What each symbol does to the points:
luf se zet
luf ku vot
luf ba fud
luf li tiz
luf le nop
luf tu sov
soz se fud
soz ku luf
soz ba lut
soz li sog
soz le vuk
soz tu nop
lev se gen
lev ku vid
lev ba lal
lev li gug
lev le sus
lev tu dis
por se zaz
por ku lal
por ba fis
por li von
por le mik
por tu kol
rol se nud
rol ku fab
rol ba luk
rol li dib
rol le kek
rol tu sev
gos se vuk
gos ku sog
gos ba dor
gos li zuf
gos le sas
gos tu bam
kem se tak
kem ku nug
kem ba dib
kem li bik
kem le nez
kem tu luk
vid se vob
vid ku gab
vid ba gen
vid li rez
vid le dis
vid tu ris
pif se dil
pif ku pok
pif ba duz
pif li gab
pif le vob
pif tu tiv
ker se kep
ker ku mik
ker ba nem
ker li bon
ker le kes
ker tu nis
pok se dep
pok ku sas
pok ba dil
pok li kom
pok le tiv
pok tu tud
tid se mav
tid ku veg
tid ba lod
tid li ped
tid le miz
tid tu fav
kom se tud
kom ku zuk
kom ba tiv
kom li duz
kom le gom
kom tu vez
vuk se soz
vuk ku nop
vuk ba rel
vuk li bam
vuk le gos
vuk tu sog
nud se vad
nud ku rig
nud ba nug
nud li sev
nud le rol
nud tu fab
rez se ris
rez ku vam
rez ba dis
rez li lal
rez le zaz
rez tu gor
buz se fov
buz ku kur
buz ba bot
buz li nud
buz le nug
buz tu vad
ris se gab
ris ku gom
ris ba vid
ris li gor
ris le rez
ris tu vam
mef se gis
mef ku fim
mef ba kan
mef li gav
mef le fol
mef tu ran
gug se dis
gug ku rez
gug ba sus
gug li por
gug le fis
gug tu zaz
rig se fol
rig ku gav
rig ba vad
rig li bot
rig le fab
rig tu ruv
fim se ped
fim ku sol
fim ba gis
fim li met
fim le ran
fim tu laz
kek se rol
kek ku sev
kek ba bik
kek li fen
kek le geb
kek tu dib
dob se saz
dob ku tuz
dob ba bon
dob li bip
dob le veg
dob tu nem
vot se nez
vot ku bik
vot ba zet
vot li nav
vot le sov
vot tu fal
saz se von
saz ku duf
saz ba nis
saz li nem
saz le dob
saz tu tuz
los se mim
los ku miz
los ba met
los li mef
los le kan
los tu gis
tak se bot
tak ku buz
tak ba sev
tak li luk
tak le kem
tak tu nug
tud se sas
tud ku zuf
tud ba pok
tud li vez
tud le kom
tud tu zuk
sas se gos
sas ku bam
sas ba dep
sas li zuk
sas le tud
sas tu zuf
nak se geb
nak ku fen
nak ba nav
nak li luf
nak le fud
nak tu zet
fol se mef
fol ku ran
fol ba kur
fol li ruv
fol le rig
fol tu gav
zuf se bam
zuf ku vin
zuf ba sas
zuf li kiz
zuf le zuk
zuf tu kub
vez se zuk
vez ku kiz
vez ba kom
vez li pif
vez le duz
vez tu dil
kol se lal
kol ku lev
kol ba por
kol li duf
kol le von
kol tu sus
zet se fen
zet ku nez
zet ba nak
zet li sov
zet le luf
zet tu vot
mim se lod
mim ku tid
mim ba laz
mim li gis
mim le los
mim tu miz
dib se sev
dib ku tak
dib ba kek
dib li nez
dib le fen
dib tu kem
sol se kir
sol ku nup
sol ba ped
sol li mim
sol le laz
sol tu lod
lut se lum
lut ku fud
lut ba zoz
lut li vuk
lut le rel
lut tu soz
vob se pif
vob ku tiv
vob ba mas
vob li ris
vob le vid
vob tu gab
dil se kiz
dil ku dep
dil ba vez
dil li tiv
dil le pif
dil tu pok
kir se bip
kir ku kes
kir ba fav
kir li lod
kir le sol
kir tu nup
lod se nup
lod ku mav
lod ba sol
lod li miz
lod le mim
lod tu tid
gav se ran
gav ku met
gav ba fol
gav li fov
gav le ruv
gav tu sul
sov se vot
sov ku fal
sov ba luf
sov li lum
sov le tiz
sov tu nav
kes se ker
kes ku nis
kes ba bip
kes li mav
kes le nup
kes tu bon
geb se kek
geb ku dib
geb ba fal
geb li zet
geb le nak
geb tu fen
duz se vez
duz ku dil
duz ba gom
duz li vob
duz le mas
duz tu pif
kep se fis
kep ku por
kep ba tuz
kep li nis
kep le ker
kep tu mik
mas se duz
mas ku pif
mas ba vam
mas li vid
mas le gen
mas tu vob
sus se lev
sus ku dis
sus ba kol
sus li fis
sus le duf
sus tu gug
fis se gug
fis ku zaz
fis ba duf
fis li mik
fis le kep
fis tu por
sev se fab
sev ku bot
sev ba rol
sev li kem
sev le dib
sev tu tak
met se laz
met ku mim
met ba ran
met li kan
met le sul
met tu los
veg se dob
veg ku nem
veg ba mav
veg li kir
veg le fav
veg tu bip
von se kol
von ku sus
von ba mik
von li tuz
von le saz
von tu duf
lal se gor
lal ku gen
lal ba zaz
lal li sus
lal le kol
lal tu lev
gab se tiv
gab ku kom
gab ba vob
gab li vam
gab le ris
gab tu gom
nup se kes
nup ku bon
nup ba kir
nup li tid
nup le lod
nup tu mav
kiz se kub
kiz ku dor
kiz ba zuk
kiz li pok
kiz le dil
kiz tu dep
dis se vid
dis ku ris
dis ba lev
dis li zaz
dis le gug
dis tu rez
fav se veg
fav ku bip
fav ba tid
fav li sol
fav le ped
fav tu kir
sul se met
sul ku los
sul ba gav
sul li kur
sul le fov
sul tu kan
tuz se duf
tuz ku fis
tuz ba saz
tuz li ker
tuz le nem
tuz tu kep
lum se nav
lum ku nak
lum ba tiz
lum li soz
lum le lut
lum tu fud
rel se lut
rel ku soz
rel ba vin
rel li gos
rel le dor
rel tu vuk
zuk se zuf
zuk ku kub
zuk ba tud
zuk li dil
zuk le vez
zuk tu kiz
kan se los
kan ku gis
kan ba sul
kan li fol
kan le kur
kan tu mef
gis se miz
gis ku ped
gis ba los
gis li ran
gis le mef
gis tu fim
nop se luf
nop ku sov
nop ba soz
nop li zoz
nop le sog
nop tu tiz
fen se dib
fen ku kem
fen ba geb
fen li vot
fen le zet
fen tu nez
dor se rel
dor ku vuk
dor ba kub
dor li sas
dor le dep
dor tu gos
ran se fim
ran ku laz
ran ba mef
ran li sul
ran le gav
ran tu met
fud se nak
fud ku zet
fud ba lum
fud li nop
fud le soz
fud tu luf
vam se gom
vam ku duz
vam ba ris
vam li gen
vam le gor
vam tu mas
gor se vam
gor ku mas
gor ba rez
gor li lev
gor le lal
gor tu gen
nem se tuz
nem ku kep
nem ba dob
nem li kes
nem le bip
nem tu ker
dep se dor
dep ku gos
dep ba kiz
dep li tud
dep le pok
dep tu sas
nez se kem
nez ku luk
nez ba fen
nez li fal
nez le vot
nez tu bik
tiv se pok
tiv ku tud
tiv ba pif
tiv li gom
tiv le gab
tiv tu kom
vad se kur
vad ku fol
vad ba buz
vad li fab
vad le nud
vad tu rig
vin se zoz
vin ku lut
vin ba bam
vin li dor
vin le kub
vin tu rel
bip se nem
bip ku ker
bip ba veg
bip li nup
bip le kir
bip tu kes
gen se mas
gen ku vob
gen ba gor
gen li dis
gen le lev
gen tu vid
luk se nug
luk ku nud
luk ba kem
luk li kek
luk le bik
luk tu rol
nav se fal
nav ku geb
nav ba sov
nav li fud
nav le lum
nav tu nak
fov se sul
fov ku kan
fov ba ruv
fov li vad
fov le buz
fov tu kur
mik se por
mik ku kol
mik ba kep
mik li saz
mik le nis
mik tu von
ped se fav
ped ku kir
ped ba miz
ped li laz
ped le fim
ped tu sol
laz se sol
laz ku lod
laz ba fim
laz li los
laz le met
laz tu mim
bam se sog
bam ku zoz
bam ba gos
bam li kub
bam le zuf
bam tu vin
zoz se tiz
zoz ku lum
zoz ba sog
zoz li rel
zoz le vin
zoz tu lut
bot se ruv
bot ku fov
bot ba fab
bot li nug
bot le tak
bot tu buz
fal se bik
fal ku kek
fal ba vot
fal li nak
fal le nav
fal tu geb
kub se vin
kub ku rel
kub ba zuf
kub li dep
kub le kiz
kub tu dor
gom se kom
gom ku vez
gom ba gab
gom li mas
gom le vam
gom tu duz
miz se tid
miz ku fav
miz ba mim
miz li fim
miz le gis
miz tu ped
ruv se gav
ruv ku sul
ruv ba rig
ruv li buz
ruv le bot
ruv tu fov
mav se bon
mav ku dob
mav ba nup
mav li fav
mav le tid
mav tu veg
zaz se rez
zaz ku gor
zaz ba gug
zaz li kol
zaz le por
zaz tu lal
nug se buz
nug ku vad
nug ba tak
nug li rol
nug le luk
nug tu nud
sog se nop
sog ku tiz
sog ba vuk
sog li vin
sog le bam
sog tu zoz
fab se rig
fab ku ruv
fab ba nud
fab li tak
fab le sev
fab tu bot
bon se nis
bon ku saz
bon ba kes
bon li veg
bon le mav
bon tu dob
nis se mik
nis ku von
nis ba ker
nis li dob
nis le bon
nis tu saz
kur se kan
kur ku mef
kur ba fov
kur li rig
kur le vad
kur tu fol
duf se sus
duf ku gug
duf ba von
duf li kep
duf le tuz
duf tu fis
tiz se sov
tiz ku nav
tiz ba nop
tiz li lut
tiz le zoz
tiz tu lum
bik se luk
bik ku rol
bik ba nez
bik li geb
bik le fal
bik tu kek

The rows follow the links: the fewer symbols apart two points are, the more alike their rows tend to be.

Each row is also shifted at random along 11 hidden directions that mean nothing.

Known rows, each with its point:
-36 17 37 41 -64 -33 -5 37 -99 -11 9 34 -49 12 33 -39 -21 -7 31 -48 -47 -107 28 69 22 -30 -23 14 9 12 76 -13 37 -78 8 -2 -79 68 70: vez
-22 11 -16 -51 -4 -18 -26 -62 48 36 17 -49 -1 22 -20 -24 -14 0 16 14 38 34 -74 -69 -29 -60 9 1 -48 -46 -31 57 -2 96 3 -9 -9 -39 -70: sul
-65 12 37 -2 11 -9 -12 -58 -6 17 -2 23 -56 -29 29 -16 -6 -15 -13 -28 1 -24 -43 -5 -56 -27 44 -17 54 6 -31 12 27 32 -45 -46 30 10 -28: duz
46 -37 57 -47 1 14 -10 -35 25 28 -4 -20 39 1 -7 -7 -32 13 -5 -1 31 53 -17 6 -24 12 -8 -2 5 28 -20 30 -6 17 -67 -7 55 -13 0: dib
-93 68 -24 137 -24 -2 39 58 -22 24 82 56 -44 6 49 -76 7 16 22 7 -38 -83 -29 -13 10 13 12 -15 -6 11 61 31 -22 3 52 51 -18 4 -4: tid
80 -29 -1 36 -43 -9 -27 -75 -58 30 16 6 10 10 52 -7 -19 -52 -11 -4 2 -36 -23 18 -15 -17 31 33 8 -43 60 54 23 -82 11 -13 -73 66 18: ris
-67 -41 -15 -35 -42 19 -28 -31 -11 -12 -7 -51 18 25 -38 31 -30 16 17 -13 11 50 28 -11 -9 45 -14 26 -97 -26 20 -2 -2 -17 34 7 -21 4 13: nak
0 66 -10 19 22 11 32 14 39 -56 64 21 3 -26 24 -2 2 0 48 -9 59 -20 -14 36 0 28 -8 16 39 -44 23 21 15 41 143 -6 77 35 -26: dor
-30 -14 12 -35 -13 -2 7 34 -23 9 14 -33 -4 45 -46 -30 -32 20 31 -19 1 -16 4 6 14 25 -46 12 -56 -15 23 14 14 35 6 14 -83 -5 39: bot
8 -5 3 47 -17 -44 4 17 -50 -18 63 34 -39 -46 4 -3 62 42 11 -119 -61 -61 -1 50 43 -33 9 4 104 65 15 9 16 -153 51 1 88 51 14: vid
45 41 9 -31 -27 -27 25 44 -20 -7 -7 5 -27 16 -10 -49 2 3 29 41 0 -46 -19 6 45 -39 -44 -8 -49 -16 3 -13 16 65 -2 24 -66 -21 -1: lod
-63 -10 -16 -11 72 16 12 46 40 15 -46 -33 20 37 -44 7 -20 -29 -55 13 -5 21 35 -10 -46 14 -19 -12 -12 34 -24 -18 -1 63 -28 8 -66 -32 34: nud
10 32 128 -41 -93 -23 -21 -53 -76 -18 4 1 -33 16 41 -32 -49 6 24 -51 48 0 -2 29 14 -45 -26 2 -21 2 42 39 73 -23 -7 -6 7 24 -27: lut
82 -6 43 -68 -10 -48 -32 -73 -9 81 39 5 -25 -30 22 -93 -5 -18 -25 14 -5 -25 -106 -11 -32 -100 -4 22 113 28 -21 93 21 -11 -64 10 -12 -31 -14: sol
1 35 39 -11 27 -6 -1 44 7 -49 -61 17 10 -4 15 13 -9 -26 -17 -13 2 -9 67 42 -9 -30 -29 -16 29 40 -13 -56 21 12 -2 -13 5 8 21: vin
-34 -17 -58 -19 -101 -32 15 -34 10 -9 27 8 -45 -12 -4 -32 55 57 84 13 -5 -51 -85 -24 59 -46 0 13 -61 -55 -3 -7 -16 17 -4 -4 38 -3 -44: kep
50 -20 52 55 -22 27 -14 1 -40 73 45 23 45 23 45 -22 -64 18 28 41 1 24 -1 -14 10 57 22 -5 -12 -8 64 45 -49 -40 -99 14 -14 4 29: rig
-30 -15 -10 77 22 38 0 -12 -12 -2 -6 19 -7 -8 25 52 4 -7 -26 -15 -20 6 17 -8 -22 68 56 -13 15 -7 -5 -19 -16 -27 0 -30 22 29 2: vob
-74 -24 24 8 -57 9 -40 -39 -15 4 -18 -3 -3 5 29 1 -31 9 12 -22 -16 1 5 0 -26 0 3 17 -9 6 14 -5 -8 -34 -28 -19 13 17 18: vuk
53 -1 -6 -28 14 4 -1 23 29 -25 9 26 29 -41 14 -3 -8 5 50 26 5 -27 5 58 2 16 -22 23 58 -12 2 -25 -25 -1 12 -21 49 28 45: kub
107 -20 -11 -41 40 2 6 -51 -6 20 -45 5 7 -14 8 3 -2 -77 -56 69 28 2 -13 8 -34 -12 24 2 5 -31 -14 8 28 27 -38 -9 -82 1 1: sus
-9 27 -67 46 81 29 61 21 65 -9 23 60 -4 -51 17 -7 28 -19 18 70 25 -32 -26 6 -29 59 48 -26 21 -40 -21 -23 -34 95 13 -12 44 1 -17: lal
-15 -70 -63 -1 16 17 -30 -53 -36 16 -10 0 -3 5 -8 34 13 -24 -17 -7 -22 11 18 -47 -5 47 41 25 10 -68 8 2 -3 -65 -7 -19 -102 0 11: zaz
36 10 19 -27 -7 -3 17 3 21 -9 22 -5 38 9 2 -41 -35 -12 33 11 53 -8 -4 42 -12 0 -37 14 -31 -10 34 32 12 39 32 17 -4 17 15: geb
-102 5 64 -60 9 13 -57 -100 -37 -35 0 -23 -43 21 5 11 -40 -13 -4 -112 52 51 17 -70 -42 18 13 7 20 -67 -23 42 77 26 65 -46 -52 -20 -73: bam
11 -32 -45 -25 -14 5 -13 22 21 9 23 -21 27 40 -24 -12 -4 38 66 7 -3 -4 -20 -48 48 18 -31 27 -22 -69 5 6 -38 29 3 -4 -56 -25 9: mef
-23 -21 -36 -27 73 8 21 8 17 -18 -17 47 -22 -2 6 -29 36 -16 0 -11 5 -33 7 -49 9 22 -1 -6 96 -54 -37 -19 14 42 -23 -22 -89 -49 -12: mik
-43 -13 21 -75 8 -8 -6 1 24 -19 -7 -5 -6 -24 -23 -15 -2 18 11 -24 8 1 2 30 -15 -9 -37 19 63 29 -23 -9 15 0 -5 -8 42 -12 24: tiz
4 -1 31 -13 44 -10 1 44 11 34 17 -7 7 -15 -36 -20 -7 26 -17 -19 -34 11 2 14 -14 -3 -11 -22 33 81 -30 7 -21 2 -48 16 42 -22 26: ruv
39 -44 -12 -81 45 -4 -24 -9 50 -12 -35 -34 67 21 -30 36 4 -5 -11 -17 38 72 40 -22 9 -28 -27 16 51 -7 -22 -1 1 -23 -24 -11 -1 -34 -4: bik
39 69 3 2 61 -18 29 37 49 -37 25 22 53 -4 29 6 9 -31 -6 5 81 34 45 22 14 -51 -14 -6 85 5 41 25 24 -17 61 22 55 -5 -36: zet
14 2 -25 -7 48 4 14 0 8 -26 -24 30 -7 13 13 -7 34 -25 -13 -9 17 -5 20 -57 22 0 3 -12 44 -49 -26 -13 20 28 7 -7 -81 -42 -42: nis

Start, symbols taken left to right, then the point you end at.
Answer with the point's name.
18 -8 -41 -29 1 -15 19 -21 7 -15 4 2 -27 -35 -28 -4 28 -5 21 8 -2 -37 -36 26 -8 -4 12 1 -39 -22 -25 -14 9 40 32 -13 8 24 -2
ba tu le le ku le tu tu se ba -> lal
-23 4 8 31 56 -2 -6 49 -5 29 -3 -24 8 17 -37 -12 -13 -16 -61 -33 -48 2 33 3 -38 2 -13 -16 2 79 -13 9 -4 -5 8 30 -43 -12 39
se ba li tu se se ku -> ped
-125 11 -23 18 -4 -3 8 43 31 11 -10 -6 2 42 -10 -2 -10 27 35 15 5 14 15 -46 13 -18 1 -25 -50 -15 13 -23 -29 50 -60 0 -15 -34 -14
tu le ku ba se ku -> sul
-5 -13 -58 29 -11 1 -18 24 17 21 -20 -31 23 50 -4 24 16 -2 -21 28 -30 15 6 -53 28 -24 -7 15 -12 -17 8 -9 -31 -21 -6 13 -63 -26 2
ku le se le ba ku le li ba tu -> los
-72 -21 -36 25 11 17 -12 -30 42 29 -20 29 -10 -31 36 17 -1 -5 11 52 -15 -13 -35 -14 -47 7 57 -7 38 -22 -24 -30 -46 31 -87 -50 46 8 6
ku tu ku le tu se se le tu -> dor
-8 -36 -48 54 -39 -1 -28 -1 -3 61 30 -20 21 40 15 -33 -9 -1 -6 12 -53 -33 -39 -29 -3 -14 -7 40 7 -2 37 43 -41 -51 -3 22 -74 5 43
ba li se ku ku ku tu tu -> bon
-20 -18 -42 40 -32 2 24 -32 17 22 49 30 -32 -41 17 -20 48 35 18 15 -19 -29 -75 -11 9 15 38 3 25 -2 -10 18 -28 -20 -9 4 82 4 -24
li li se le ku tu ba ku -> kol
-57 22 -18 106 7 51 34 -26 36 40 89 -37 18 31 10 7 -27 -8 -41 3 43 36 -53 -10 -59 85 35 15 -38 2 49 99 -5 18 111 37 56 28 -21
ba li li le li se li li li li -> soz
48 41 39 34 24 12 4 42 -32 -26 -11 62 22 -8 65 14 -36 -25 31 34 23 -15 66 33 22 23 9 -14 43 -34 50 -35 -3 -16 -28 -21 -20 28 24
ku li se le ba tu ku -> bam
-88 18 -9 40 -6 -4 5 17 32 -4 -4 3 29 43 23 -12 -14 -5 13 -14 27 8 28 -24 -7 -36 -4 -14 -26 -2 36 5 -5 17 -11 9 -12 -8 -18
ba li se ba li li ba le le -> soz
-34 -26 1 -57 10 -11 -11 23 15 -14 -4 -4 13 -20 -24 -6 3 16 4 -23 -13 -1 25 38 -5 -10 -40 24 71 40 -4 -14 2 -48 -4 5 29 -5 49
ba ba li se se li le ku -> luf
6 -22 21 20 88 42 9 -19 13 22 -36 20 -12 -29 11 -4 -26 -61 -72 13 -18 -30 -10 33 -104 68 33 -10 57 28 -50 -9 8 64 -30 -36 -33 21 48
li tu tu ba ba li li li -> zaz
87 -13 0 0 -41 -14 16 -3 -12 17 22 -23 -27 -55 -51 -34 33 24 -33 2 -70 -41 -66 67 -15 7 -19 7 -61 101 -46 9 -13 -10 50 48 76 26 34
li li le ku se le ba ba se ku -> dob
-18 35 60 28 -10 9 -9 -7 -57 16 -32 -25 -39 47 -1 2 -26 -21 -68 -10 -11 27 15 -50 -10 3 8 -32 -72 20 -11 13 37 35 -8 19 -82 -30 -36
li ku ba le le ba li tu -> sul
-4 -32 -16 46 -37 9 3 -12 -39 -10 3 -23 -33 -41 -45 56 36 34 -24 -43 -70 -2 -2 43 -5 52 35 -10 -84 65 -27 -32 -15 -66 39 4 92 53 20
le ku ba se tu ku ba li li li -> gor
50 47 -20 36 9 -5 21 -17 -23 -34 1 -7 -12 36 16 1 23 -55 -47 -14 37 -3 10 -33 16 -18 1 -1 -36 -43 20 34 58 10 118 29 -92 -1 -61
li ba ba ba se ku le li tu -> kes
21 -60 -27 17 -57 14 -13 -16 11 43 34 -34 60 41 6 2 -23 17 25 21 8 17 -23 2 16 22 -14 47 -20 -21 62 45 -36 -64 -16 16 -7 23 42
le se se ku le ku ba li ba -> fab
-38 1 -19 -22 -29 -23 -5 14 -3 -15 27 7 -25 -36 -12 -46 -9 9 55 -13 -33 -88 -27 75 -25 -13 -34 33 2 10 12 -11 -2 9 53 -8 7 50 65
tu ba tu le tu li ba se -> kiz
